Here is a tiny trained network, its code and every weight. The questions are about switching its units off for an input and a target symbol, where a switched-off unit gives its printed mean instead of its output.

import numpy as np


def w(rows, s, z=0):
    codes = np.array(rows[::2]) - 128.0
    scale = np.full(codes.shape[1], s)
    scale[-1] = z or s
    return codes * scale


def f(y):
    return y / 2 * (1 + np.tanh(0.7978845608 * (y + 0.044715 * y**3)))


def softmax(a):
    e = np.exp(a - a.max(-1, keepdims=True))
    return e / e.sum(-1, keepdims=True)


def log_softmax(a):
    a = a - a.max(-1, keepdims=True)
    return a - np.log(np.exp(a).sum(-1, keepdims=True))


def net(x, mask):
    ids = ['αβγδεζηθλμπστφψω'.index(c) for c in x.split()]
    T = len(ids)
    res = E[ids] + P[:T]
    u = 0
    for l in range(2):
        r = res
        for j in range(2):
            rows = slice(3 * j, 3 * j + 3)
            q, k, v = (r @ M[l][rows].T for M in (Q, K, V))
            z = softmax(np.where(np.tri(T) > 0, q @ k.T / 3**0.5, -1e9)) @ v
            o = O[l][rows]
            res = res + np.where(mask[u + j], z, o[:, -1]) @ o[:, :-1]
        u += 2
        y = f(res @ A[l][:, :-1].T + A[l][:, -1])
        res = res + np.where(mask[u : u + 16], y, B[l][:, -1]) @ B[l][:, :-1]
        u += 16
    return log_softmax(res[-1] @ U[:, :-1].T + U[:, -1])


Q, K, V, O, A, B = {}, {}, {}, {}, {}, {}
E = w([
[182,225,141,111,197,173,107,85,129],'α',
[69,160,88,202,134,173,167,183,102],'β',
[161,91,88,81,149,110,151,71,110],'γ',
[138,178,140,78,103,218,123,183,67],'δ',
[203,161,212,75,87,116,93,98,89],'ε',
[84,162,8,87,158,160,165,196,104],'ζ',
[113,169,90,56,123,112,201,83,117],'η',
[196,138,164,180,135,86,100,102,155],'θ',
[184,123,81,137,192,189,120,159,110],'λ',
[181,94,131,158,63,160,114,198,112],'μ',
[94,92,200,173,176,168,201,166,200],'π',
[145,181,66,173,106,53,143,69,73],'σ',
[132,113,117,104,87,155,165,124,169],'τ',
[171,126,110,167,176,78,173,158,89],'φ',
[88,220,170,74,91,157,81,113,135],'ψ',
[66,195,83,155,168,151,199,106,84],'ω',
],0.016)
P = w([
[59,30,72,80,119,214,15,56,61],'0',
[122,86,48,126,122,143,131,3,131],'1',
[126,79,119,75,122,157,112,67,100],'2',
[162,110,138,82,131,123,156,109,124],'3',
[182,137,150,85,148,114,185,140,130],'4',
[197,136,172,74,143,101,195,181,138],'5',
[192,138,189,63,152,110,172,213,121],'6',
[199,156,191,88,148,108,185,220,117],'7',
],0.005)
Q[0] = w([
[122,2,111,113,142,176,126,88,171],'L0H1',
[168,215,115,139,103,191,176,112,49],'L0H1',
[110,115,163,59,154,145,138,145,184],'L0H1',
[68,113,104,150,130,85,76,85,132],'L0H2',
[92,209,139,17,112,176,142,100,147],'L0H2',
[164,67,105,77,163,91,148,80,68],'L0H2',
],0.0068)
K[0] = w([
[57,183,115,138,81,104,76,30,51],'L0H1',
[180,47,143,179,106,104,158,169,152],'L0H1',
[113,133,20,63,195,30,126,157,54],'L0H1',
[180,185,50,127,81,154,106,166,56],'L0H2',
[32,227,143,2,142,62,121,78,193],'L0H2',
[213,106,177,73,173,66,155,117,124],'L0H2',
],0.006)
V[0] = w([
[110,121,57,67,108,101,126,107,64],'L0H1',
[69,68,191,143,210,92,126,166,89],'L0H1',
[186,216,181,94,179,146,218,191,112],'L0H1',
[251,182,2,115,64,125,31,72,12],'L0H2',
[102,224,24,107,86,114,145,125,139],'L0H2',
[56,69,101,238,106,159,140,176,89],'L0H2',
],0.0043)
O[0] = w([
[149,99,166,111,63,151,82,30,97,184],'L0H1',
[103,154,195,135,196,160,133,146,221,90],'L0H1',
[190,121,188,100,154,133,147,212,108,188],'L0H1',
[184,75,116,253,131,221,166,6,37,250],'L0H2',
[176,113,65,128,53,175,138,87,208,186],'L0H2',
[253,200,192,160,170,126,103,158,111,84],'L0H2',
],0.0047,0.0024)
A[0] = w([
[103,78,91,223,137,79,154,72,58,146],'L0N1',
[129,188,154,178,136,99,127,194,158,5],'L0N2',
[118,196,166,113,141,177,38,45,184,14],'L0N3',
[181,190,117,158,120,218,74,186,96,130],'L0N4',
[140,51,88,141,200,157,183,117,152,156],'L0N5',
[88,161,170,207,144,171,173,162,103,134],'L0N6',
[121,88,44,228,181,190,193,187,125,222],'L0N7',
[227,195,209,126,116,121,76,18,120,155],'L0N8',
[34,131,128,119,181,186,128,144,174,95],'L0N9',
[182,96,38,65,174,95,143,102,70,236],'L0N10',
[7,164,34,201,134,113,163,128,130,99],'L0N11',
[78,145,74,30,78,157,146,92,108,85],'L0N12',
[33,149,147,150,84,171,173,98,140,197],'L0N13',
[165,50,167,167,122,155,82,164,136,230],'L0N14',
[93,148,114,87,166,130,81,36,102,119],'L0N15',
[103,2,241,189,160,151,173,131,239,230],'L0N16',
],0.0067,0.0031)
B[0] = w([
[139,101,240,155,163,93,146,158,92,192],'L0N1',
[48,164,97,109,207,108,186,163,120,125],'L0N2',
[154,180,86,113,108,118,154,205,203,138],'L0N3',
[128,178,111,122,189,94,134,105,78,207],'L0N4',
[135,87,138,93,162,211,137,120,118,178],'L0N5',
[73,122,163,91,123,128,189,114,132,169],'L0N6',
[156,118,186,98,47,210,68,171,53,255],'L0N7',
[205,118,90,32,113,73,90,165,142,223],'L0N8',
[121,109,169,103,62,119,76,140,198,145],'L0N9',
[101,161,150,117,254,122,73,131,78,255],'L0N10',
[122,62,126,42,97,79,125,171,74,170],'L0N11',
[126,198,97,109,136,128,174,122,107,190],'L0N12',
[88,146,201,99,52,160,186,144,102,179],'L0N13',
[168,156,185,154,93,102,74,103,136,168],'L0N14',
[154,164,110,54,155,67,189,184,154,167],'L0N15',
[184,137,193,115,68,185,97,34,174,169],'L0N16',
],0.0067,0.0054)
Q[1] = w([
[51,119,57,146,177,85,113,35,181],'L1H1',
[243,184,121,57,223,59,84,107,57],'L1H1',
[68,97,58,184,70,159,208,132,186],'L1H1',
[30,69,83,148,170,113,134,60,238],'L1H2',
[2,108,144,186,168,119,123,167,173],'L1H2',
[107,182,118,115,111,143,189,180,37],'L1H2',
],0.0049)
K[1] = w([
[72,161,132,185,114,154,125,143,73],'L1H1',
[176,127,254,110,129,141,194,98,157],'L1H1',
[97,141,93,110,155,102,94,167,70],'L1H1',
[91,155,32,220,145,54,78,134,55],'L1H2',
[186,185,47,132,118,77,73,151,124],'L1H2',
[164,141,128,70,157,146,140,70,162],'L1H2',
],0.0074)
V[1] = w([
[109,103,189,54,81,187,105,128,161],'L1H1',
[124,104,190,113,82,76,177,141,130],'L1H1',
[20,151,164,182,127,187,137,142,104],'L1H1',
[138,233,140,118,156,116,132,83,82],'L1H2',
[83,65,152,142,145,151,231,154,76],'L1H2',
[135,118,2,148,142,73,142,223,76],'L1H2',
],0.0047)
O[1] = w([
[170,97,163,106,45,165,213,126,156,211],'L1H1',
[118,134,176,115,104,67,121,128,109,141],'L1H1',
[137,126,141,146,139,149,234,163,84,47],'L1H1',
[103,216,169,127,123,136,148,105,136,192],'L1H2',
[63,99,150,134,127,160,164,123,81,146],'L1H2',
[99,109,150,104,144,77,81,253,118,1],'L1H2',
],0.0058,0.0064)
A[1] = w([
[146,117,137,92,153,152,160,69,162,69],'L1N1',
[141,79,112,143,190,152,69,88,126,249],'L1N2',
[111,123,175,108,122,87,140,166,97,251],'L1N3',
[163,94,181,182,90,131,102,111,203,204],'L1N4',
[38,133,58,76,146,105,151,167,130,206],'L1N5',
[232,113,129,110,192,112,153,148,131,166],'L1N6',
[115,134,82,103,216,96,163,132,126,96],'L1N7',
[77,43,133,129,155,181,110,127,131,207],'L1N8',
[142,2,130,167,97,119,76,179,91,223],'L1N9',
[133,35,158,184,178,122,142,186,121,156],'L1N10',
[151,168,91,113,153,72,152,126,94,146],'L1N11',
[94,113,151,156,101,144,153,195,149,104],'L1N12',
[67,60,92,67,151,137,134,155,114,84],'L1N13',
[168,138,104,133,101,199,148,121,133,206],'L1N14',
[123,110,153,156,77,180,111,124,144,73],'L1N15',
[142,27,130,139,112,172,89,149,130,170],'L1N16',
],0.0094,0.0025)
B[1] = w([
[29,92,84,174,121,106,149,141,87,210],'L1N1',
[168,137,191,103,224,69,171,138,194,185],'L1N2',
[130,101,249,158,110,93,144,172,128,186],'L1N3',
[169,203,76,146,190,68,179,92,49,199],'L1N4',
[189,197,88,158,94,59,227,177,171,167],'L1N5',
[31,129,116,90,112,190,65,107,199,234],'L1N6',
[3,125,48,189,154,98,121,191,102,156],'L1N7',
[119,1,118,92,123,180,119,132,177,160],'L1N8',
[145,171,140,229,116,106,142,238,191,163],'L1N9',
[28,210,138,159,99,215,182,107,197,142],'L1N10',
[84,74,115,211,49,126,30,195,92,196],'L1N11',
[85,145,113,48,155,189,69,187,108,136],'L1N12',
[210,69,93,75,189,46,210,158,99,148],'L1N13',
[145,102,75,153,115,218,126,126,88,254],'L1N14',
[110,72,11,113,86,54,126,161,153,174],'L1N15',
[170,94,75,150,103,193,144,183,209,158],'L1N16',
],0.0062,0.0081)
U = w([
[134,31,70,131,50,185,145,21,147,239],'α',
[138,243,128,146,129,210,94,41,26,106],'β',
[132,128,242,49,131,116,221,92,86,79],'γ',
[98,91,155,212,90,76,55,108,63,201],'δ',
[193,117,139,71,204,217,106,149,177,43],'ε',
[171,70,153,2,67,117,35,99,149,114],'ζ',
[231,146,106,238,93,133,121,190,145,107],'η',
[77,59,128,59,207,92,134,103,146,176],'θ',
[223,113,63,41,166,119,137,210,97,5],'λ',
[153,248,139,73,66,128,158,170,225,109],'μ',
[127,119,125,123,124,124,160,112,180,48],'π',
[77,198,87,187,131,75,178,162,109,69],'σ',
[70,183,44,129,132,156,31,171,168,78],'τ',
[219,204,133,121,204,72,135,68,151,217],'φ',
[97,55,145,115,36,172,102,246,161,32],'ψ',
[90,192,224,203,172,156,164,142,208,205],'ω',
],0.0053,0.0034)

Each question gives the input, a string of symbols that net reads in full, and the target symbol t.
The units are the heads (3 rows each of Q, K, V and O) and the neurons (one row each of A and B). Each row of codes is followed by its name. A weight is (code - 128) times the scale printed after its matrix; where a second scale follows, it is the last column's (O, A, B and U).
mask holds one flag per unit, layer by layer, with each layer's heads first. A switched-off unit (its flag False) gives its mean, the last column of its rows in O or B, instead of its output. The means were averaged over made-up inputs and are rounded, as every weight is.
A unit's drop is (log p(t) with every unit on - log p(t) with that unit switched off) / (log p(t) with every unit on - log p(t) with every unit switched off).
most important unit: the unit with the biggest drop
k most important neurons: the k neurons with the biggest drops, biggest first
which heads matter: for each layer, one digit per head in row order, 1 if its drop is at least 0.15 and else 0, layers parted by /
drop of u: that unit's drop, to one decimal
input τ η π γ η α μ, target α: which heads matter -> 00 / 11
input θ β π ε, target α: which heads matter -> 00 / 11
input φ σ μ ζ φ γ, target θ: 2 most important neurons -> L0N10, L1N2
input ζ ζ φ γ ψ γ π, target α: which heads matter -> 00 / 00
input ζ φ β δ, target β: most important unit -> L0N4
input δ β θ τ π η, target α: 3 most important neurons -> L0N16, L0N6, L0N12
input π δ α μ ε ω, target α: which heads matter -> 10 / 01
input μ μ ψ π τ δ, target α: which heads matter -> 00 / 11
input ω ζ λ φ, target ω: which heads matter -> 00 / 00
input α θ θ γ β ε δ, target β: which heads matter -> 01 / 00
input σ σ θ, target φ: 2 most important neurons -> L1N4, L1N2
input α φ ψ π η ε δ ω, target α: which heads matter -> 00 / 01
input ψ β β η σ η β π, target α: 3 most important neurons -> L0N16, L1N15, L0N10
input μ φ β ψ φ α λ, target ε: 3 most important neurons -> L0N7, L1N2, L0N5
input φ π φ μ, target α: 2 most important neurons -> L0N16, L1N15
input β π δ α ψ θ, target α: most important unit -> L1H2
input ψ φ φ ψ δ τ, target α: which heads matter -> 00 / 00
input π β φ σ, target α: 2 most important neurons -> L0N16, L0N9
input φ δ ζ ε β, target ψ: 2 most important neurons -> L0N7, L0N11
input π μ ε γ, target α: which heads matter -> 10 / 11
input σ λ ω ζ ε, target ζ: which heads matter -> 00 / 00
input μ ψ α μ β δ θ ω, target γ: most important unit -> L0N11
input π α δ, target α: 2 most important neurons -> L0N16, L0N9
input ψ γ β μ δ β ζ, target λ: 2 most important neurons -> L1N13, L0N7
input θ δ γ π σ, target α: which heads matter -> 00 / 11
input φ π ψ ω γ ψ σ β, target α: 3 most important neurons -> L0N16, L0N7, L0N10
input π ψ β α δ τ, target α: most important neuron -> L0N16
input δ φ ζ ω, target γ: drop of L0N11 -> 0.2
input π σ α β γ, target α: drop of L0N9 -> 0.2
